Below are the code and all the weights of a small trained network. Each question names an input and a class and asks about switching units off, where a switched-off unit gives its printed mean instead of its output.

import numpy as np


def w(rows, s, z=0):
    codes = np.array(rows[::2]) - 128.0
    scale = np.full(codes.shape[1], s)
    scale[-1] = z or s
    return codes * scale


def norm(h):
    return h / np.sqrt((h * h).mean(-1, keepdims=True) + 1e-5)


def f(y):
    return y / 2 * (1 + np.tanh(0.7978845608 * (y + 0.044715 * y**3)))


def log_softmax(a):
    a = a - a.max(-1, keepdims=True)
    return a - np.log(np.exp(a).sum(-1, keepdims=True))


def net(x, mask):
    res = np.array(x, float).reshape(1, 5) / 4 @ E
    u = 0
    for l in range(2):
        y = f(norm(res) @ A[l][:, :-1].T + A[l][:, -1])
        res = res + np.where(mask[u : u + 5], y, B[l][:, -1]) @ B[l][:, :-1]
        u += 5
    return log_softmax(norm(res)[-1] @ U[:, :-1].T + U[:, -1])


A, B = {}, {}
E = w([
[117,78,116,138,182,130,112,179,149,76,6],'x0',
[104,127,108,119,114,134,141,98,138,173,86],'x1',
[144,169,129,51,186,134,79,22,197,4,62],'x2',
[135,171,127,143,118,153,114,129,120,133,113],'x3',
[206,99,254,97,81,236,107,110,147,227,115],'x4',
],0.011)
A[0] = w([
[28,216,104,140,102,55,125,114,124,68,155,167],'L0N0',
[223,53,177,175,161,192,97,174,151,149,26,22],'L0N1',
[76,113,81,245,137,130,204,254,104,139,99,48],'L0N2',
[90,122,106,165,214,155,135,232,193,89,30,2],'L0N3',
[181,85,113,131,173,157,114,202,174,111,30,23],'L0N4',
],0.0077,0.0034)
B[0] = w([
[64,176,76,177,191,96,173,54,102,150,113,238],'L0N0',
[42,181,184,179,197,150,211,148,152,97,115,241],'L0N1',
[224,70,82,53,28,96,88,161,45,155,106,254],'L0N2',
[255,72,140,82,87,152,68,170,58,169,169,224],'L0N3',
[127,193,98,219,95,123,193,108,233,36,168,204],'L0N4',
],0.0096,0.0069)
A[1] = w([
[102,155,142,233,104,140,233,195,97,232,219,158],'L1N0',
[133,119,146,119,86,134,123,147,87,252,223,121],'L1N1',
[209,129,254,71,66,227,139,89,187,163,163,166],'L1N2',
[158,174,123,45,58,123,15,74,163,103,143,3],'L1N3',
[195,109,25,139,112,117,135,120,135,102,160,154],'L1N4',
],0.0086,0.0039)
B[1] = w([
[9,125,217,202,132,161,84,76,187,83,14,230],'L1N0',
[93,168,158,112,181,188,234,78,162,79,132,211],'L1N1',
[216,114,108,51,124,100,161,126,33,230,230,245],'L1N2',
[98,22,89,161,120,96,107,122,26,168,122,148],'L1N3',
[173,113,253,173,106,141,68,190,231,125,36,182],'L1N4',
],0.011,0.012)
U = w([
[8,138,165,227,152,145,92,168,204,67,30,104],'0',
[90,216,145,94,216,165,209,33,143,84,196,254],'1',
[198,44,77,46,50,73,90,210,7,227,202,88],'2',
],0.011,0.0035)

Each question gives the input, the list of numbers given to net, and the class t.
The units are the neurons (one row each of A and B). Each row of codes is followed by its name. A weight is (code - 128) times the scale printed after its matrix; where a second scale follows, it is the last column's (A, B and U).
mask holds one flag per neuron, layer by layer. A switched-off neuron (its flag False) gives its mean, the last column of its row in B, instead of its output. The means were averaged over made-up inputs and are rounded, as every weight is.
A unit's drop is (log p(t) with every unit on - log p(t) with that unit switched off) / (log p(t) with every unit on - log p(t) with every unit switched off).
The circuit of an input: a set's keep is (log p(t) with only the set's units on - log p(t) with every unit switched off) / (log p(t) with every unit on - log p(t) with every unit switched off). Starting from all 10 units, units are removed one at a time, each time the one whose removal leaves the highest keep (on an exact tie, the one counted first), for as long as the keep stays at least 0.8.
units of the circuit, in order: the units of the circuit, biggest drop first
most important unit: the unit with the biggest drop
k most important neurons: the k neurons with the biggest drops, biggest first
top k neurons in layer l: the k neurons of layer l with the biggest drops, biggest first
drop when u is switched off: that unit's drop, to one decimal
input [-2,-7,-4,8,1], class 1: units of the circuit, in order : (L1N1)
input [5,8,-5,0,5], class 0: 2 most important neurons : (L0N1 L1N0)
input [0,-4,-8,0,-3], class 0: top 3 neurons in layer 1 : (L1N2 L1N0 L1N1)
input [-1,0,-7,-7,-6], class 0: top 2 neurons in layer 1 : (L1N2 L1N0)
input [7,3,2,7,6], class 1: top 3 neurons in layer 0 : (L0N1 L0N3 L0N0)
input [2,-3,-2,8,-8], class 2: 2 most important neurons : (L0N2 L1N0)
input [5,5,-8,-7,8], class 0: 2 most important neurons : (L1N0 L0N1)
input [8,7,5,-2,2], class 1: 3 most important neurons : (L1N0 L0N3 L1N4)
input [-7,2,-6,0,4], class 1: top 2 neurons in layer 1 : (L1N1 L1N2)
input [0,3,2,0,5], class 2: 4 most important neurons : (L1N2 L0N0 L1N1 L1N0)
input [0,3,-5,-8,2], class 1: top 2 neurons in layer 1 : (L1N1 L1N4)
input [5,8,3,3,6], class 1: top 3 neurons in layer 1 : (L1N0 L1N4 L1N2)
input [4,1,-6,-1,-4], class 2: drop when L0N3 is switched off : 0.0
input [-1,-3,-3,-3,6], class 1: most important unit : L1N2
input [-4,8,-1,3,-4], class 0: drop when L1N2 is switched off : 0.3
input [4,-5,-7,-3,4], class 0: drop when L1N0 is switched off : 0.3
input [3,-5,-6,-1,5], class 0: drop when L1N0 is switched off : 1.0
